Here is a tiny trained network, its code and every weight. The questions are about switching its units off for an input and a target symbol, where a switched-off unit gives its printed mean instead of its output.

import numpy as np


def w(rows, s, z=0):
    codes = np.array(rows[::2]) - 128.0
    scale = np.full(codes.shape[1], s)
    scale[-1] = z or s
    return codes * scale


def norm(h):
    return h / np.sqrt((h * h).mean(-1, keepdims=True) + 1e-5)


def f(y):
    return y / 2 * (1 + np.tanh(0.7978845608 * (y + 0.044715 * y**3)))


def softmax(a):
    e = np.exp(a - a.max(-1, keepdims=True))
    return e / e.sum(-1, keepdims=True)


def log_softmax(a):
    a = a - a.max(-1, keepdims=True)
    return a - np.log(np.exp(a).sum(-1, keepdims=True))


def net(x, mask):
    ids = ['ΓΞΠΣΦΩαεζηθμτ'.index(c) for c in x.split()]
    T = len(ids)
    res = E[ids] + P[:T]
    u = 0
    for l in range(2):
        r = norm(res)
        for j in range(2):
            rows = slice(4 * j, 4 * j + 4)
            q, k, v = (r @ M[l][rows].T for M in (Q, K, V))
            z = softmax(np.where(np.tri(T) > 0, q @ k.T / 4**0.5, -1e9)) @ v
            o = O[l][rows]
            res = res + np.where(mask[u + j], z, o[:, -1]) @ o[:, :-1]
        u += 2
        y = f(norm(res) @ A[l][:, :-1].T + A[l][:, -1])
        res = res + np.where(mask[u : u + 4], y, B[l][:, -1]) @ B[l][:, :-1]
        u += 4
    return log_softmax(norm(res)[-1] @ U[:, :-1].T + U[:, -1])


Q, K, V, O, A, B = {}, {}, {}, {}, {}, {}
E = w([
[90,54,179,135],'Γ',
[171,195,175,127],'Ξ',
[165,197,157,110],'Π',
[151,101,56,143],'Σ',
[103,185,149,32],'Φ',
[151,186,135,125],'Ω',
[195,178,152,135],'α',
[246,116,101,120],'ε',
[165,220,131,132],'ζ',
[152,179,139,134],'η',
[142,134,60,83],'θ',
[151,194,151,116],'μ',
[149,187,130,109],'τ',
],0.012)
P = w([
[76,148,124,127],'0',
[201,66,254,120],'1',
[119,137,60,49],'2',
[189,140,80,212],'3',
[109,105,198,72],'4',
[163,125,75,13],'5',
[188,155,56,220],'6',
],0.013)
Q[0] = w([
[129,247,109,200],'0.h0',
[159,80,53,61],'0.h0',
[147,207,89,66],'0.h0',
[127,71,141,86],'0.h0',
[163,121,157,119],'0.h1',
[93,122,107,101],'0.h1',
[140,128,148,181],'0.h1',
[94,116,131,170],'0.h1',
],0.014)
K[0] = w([
[91,245,55,197],'0.h0',
[227,175,188,54],'0.h0',
[171,199,44,29],'0.h0',
[148,62,163,85],'0.h0',
[153,106,82,146],'0.h1',
[133,121,183,141],'0.h1',
[113,151,99,71],'0.h1',
[115,151,153,56],'0.h1',
],0.011)
V[0] = w([
[170,131,166,111],'0.h0',
[243,150,103,149],'0.h0',
[178,189,114,191],'0.h0',
[2,119,137,129],'0.h0',
[121,65,153,35],'0.h1',
[171,145,77,55],'0.h1',
[119,182,129,244],'0.h1',
[84,119,189,217],'0.h1',
],0.0055)
O[0] = w([
[147,132,172,123,183],'0.h0',
[241,171,185,162,248],'0.h0',
[157,101,152,217,227],'0.h0',
[3,73,53,110,3],'0.h0',
[180,139,154,56,77],'0.h1',
[136,117,72,84,225],'0.h1',
[71,116,121,227,144],'0.h1',
[112,131,187,199,39],'0.h1',
],0.0052,0.002)
A[0] = w([
[123,162,223,136,90],'0.n0',
[78,99,169,126,5],'0.n1',
[140,14,94,100,98],'0.n2',
[114,4,250,7,19],'0.n3',
],0.012,0.0036)
B[0] = w([
[176,122,186,157,191],'0.n0',
[6,103,63,151,121],'0.n1',
[162,97,142,159,137],'0.n2',
[241,101,182,110,253],'0.n3',
],0.016,0.0055)
Q[1] = w([
[79,105,103,148],'1.h0',
[133,173,188,177],'1.h0',
[89,58,121,40],'1.h0',
[168,105,176,4],'1.h0',
[168,52,174,47],'1.h1',
[115,121,127,15],'1.h1',
[106,118,168,188],'1.h1',
[120,157,178,109],'1.h1',
],0.022)
K[1] = w([
[134,150,85,158],'1.h0',
[118,177,193,148],'1.h0',
[221,133,77,96],'1.h0',
[223,103,163,45],'1.h0',
[252,146,128,131],'1.h1',
[204,88,96,65],'1.h1',
[99,193,179,149],'1.h1',
[176,147,98,138],'1.h1',
],0.023)
V[1] = w([
[174,68,61,251],'1.h0',
[169,180,106,134],'1.h0',
[160,99,51,120],'1.h0',
[162,192,98,67],'1.h0',
[155,170,151,147],'1.h1',
[146,170,119,151],'1.h1',
[88,171,187,126],'1.h1',
[137,55,174,90],'1.h1',
],0.023)
O[1] = w([
[89,60,169,253,35],'1.h0',
[110,185,125,162,191],'1.h0',
[152,71,72,166,21],'1.h0',
[145,189,72,116,177],'1.h0',
[90,189,177,137,253],'1.h1',
[85,148,154,144,205],'1.h1',
[107,148,124,77,157],'1.h1',
[206,166,136,112,102],'1.h1',
],0.023,0.0071)
A[1] = w([
[119,159,130,237,138],'1.n0',
[177,197,117,219,170],'1.n1',
[192,99,253,146,197],'1.n2',
[50,128,60,132,253],'1.n3',
],0.034,0.0024)
B[1] = w([
[194,252,51,178,172],'1.n0',
[157,42,58,130,203],'1.n1',
[188,30,236,71,251],'1.n2',
[94,26,124,150,165],'1.n3',
],0.027,0.021)
U = w([
[167,65,184,110,187],'Γ',
[116,182,247,120,109],'Ξ',
[93,173,162,110,72],'Π',
[154,117,112,197,134],'Σ',
[153,203,99,51,111],'Φ',
[68,84,127,130,127],'Ω',
[203,209,174,212,34],'α',
[160,143,91,174,135],'ε',
[71,180,146,210,252],'ζ',
[80,98,140,158,141],'η',
[132,85,64,132,122],'θ',
[38,140,162,63,64],'μ',
[65,94,94,75,84],'τ',
],0.012,0.0044)

Each question gives the input, a string of symbols that net reads in full, and the target symbol t.
The units are the heads (4 rows each of Q, K, V and O) and the neurons (one row each of A and B). Each row of codes is followed by its name. A weight is (code - 128) times the scale printed after its matrix; where a second scale follows, it is the last column's (O, A, B and U).
mask holds one flag per unit, layer by layer, with each layer's heads first. A switched-off unit (its flag False) gives its mean, the last column of its rows in O or B, instead of its output. The means were averaged over made-up inputs and are rounded, as every weight is.
A unit's drop is (log p(t) with every unit on - log p(t) with that unit switched off) / (log p(t) with every unit on - log p(t) with every unit switched off).
The circuit of an input: a set's keep is (log p(t) with only the set's units on - log p(t) with every unit switched off) / (log p(t) with every unit on - log p(t) with every unit switched off). Starting from all 12 units, units are removed one at a time, each time the one whose removal leaves the highest keep (on an exact tie, the one counted first), for as long as the keep stays at least 0.8.
units of the circuit, in order: the units of the circuit, biggest drop first
k most important neurons: the k neurons with the biggest drops, biggest first
top k neurons in layer l: the k neurons of layer l with the biggest drops, biggest first
heads that matter: for each layer, one digit per head in row order, 1 if its drop is at least 0.15 and else 0, layers parted by /
input θ ζ ζ, target θ: most important neuron	(1.n2)
input ζ α μ α μ Φ Ω, target ζ: units of the circuit, in order	(0.n3 1.h1 1.n2)
input τ μ Φ Φ, target τ: units of the circuit, in order	(0.n3 1.h1 0.h0 1.n2)
input η Φ Ξ Φ ζ α, target Φ: 3 most important neurons	(1.n2 1.n3 0.n2)
input Φ ζ Ξ ζ, target Φ: heads that matter	00 / 10
input ζ Γ ζ Γ, target ζ: top 2 neurons in layer 1	(1.n2 1.n0)
input α μ Γ Γ, target α: units of the circuit, in order	(1.n0 1.h0 0.n3 0.h1)
input τ Γ Σ Ω α Ω μ, target τ: heads that matter	11 / 11
input α Γ ζ μ, target α: top 2 neurons in layer 0	(0.n3 0.n0)
input Ω Γ θ, target θ: heads that matter	00 / 10
input Φ Γ ζ ε ζ Φ ζ, target Φ: units of the circuit, in order	(0.n3 1.h0)
input μ τ α Σ, target μ: heads that matter	11 / 11
input ζ Ξ Φ θ, target ζ: units of the circuit, in order	(0.n3 0.h1 1.h0 1.n2)
input τ Φ η Φ Φ ζ Ξ, target τ: top neuron in layer 0	(0.n3)
input ζ Ω ζ, target ζ: heads that matter	00 / 11
input τ τ ζ ζ, target τ: heads that matter	11 / 11
input μ ζ Φ Γ, target μ: 3 most important neurons	(0.n3 1.n2 1.n1)
input α ζ Γ Γ ε ζ ζ, target α: units of the circuit, in order	(1.n0 1.h0)
input θ ζ ζ θ, target θ: heads that matter	00 / 00
input Ξ η α ζ Φ ζ τ, target Ξ: top 2 neurons in layer 0	(0.n3 0.n0)
input Φ ζ Φ α Φ Γ α, target Φ: units of the circuit, in order	(1.h0)
input μ ε α μ Π ε ε, target μ: units of the circuit, in order	(0.n3 1.h1 1.n2 1.n0)
input Π Γ η Φ Φ, target Ξ: heads that matter	10 / 11
input ζ Φ η, target Φ: heads that matter	00 / 01
input α η τ Γ, target α: units of the circuit, in order	(1.n0 1.h0)
input ζ ζ ζ θ, target ζ: units of the circuit, in order	(0.n3 1.h0 0.h1 1.n2)
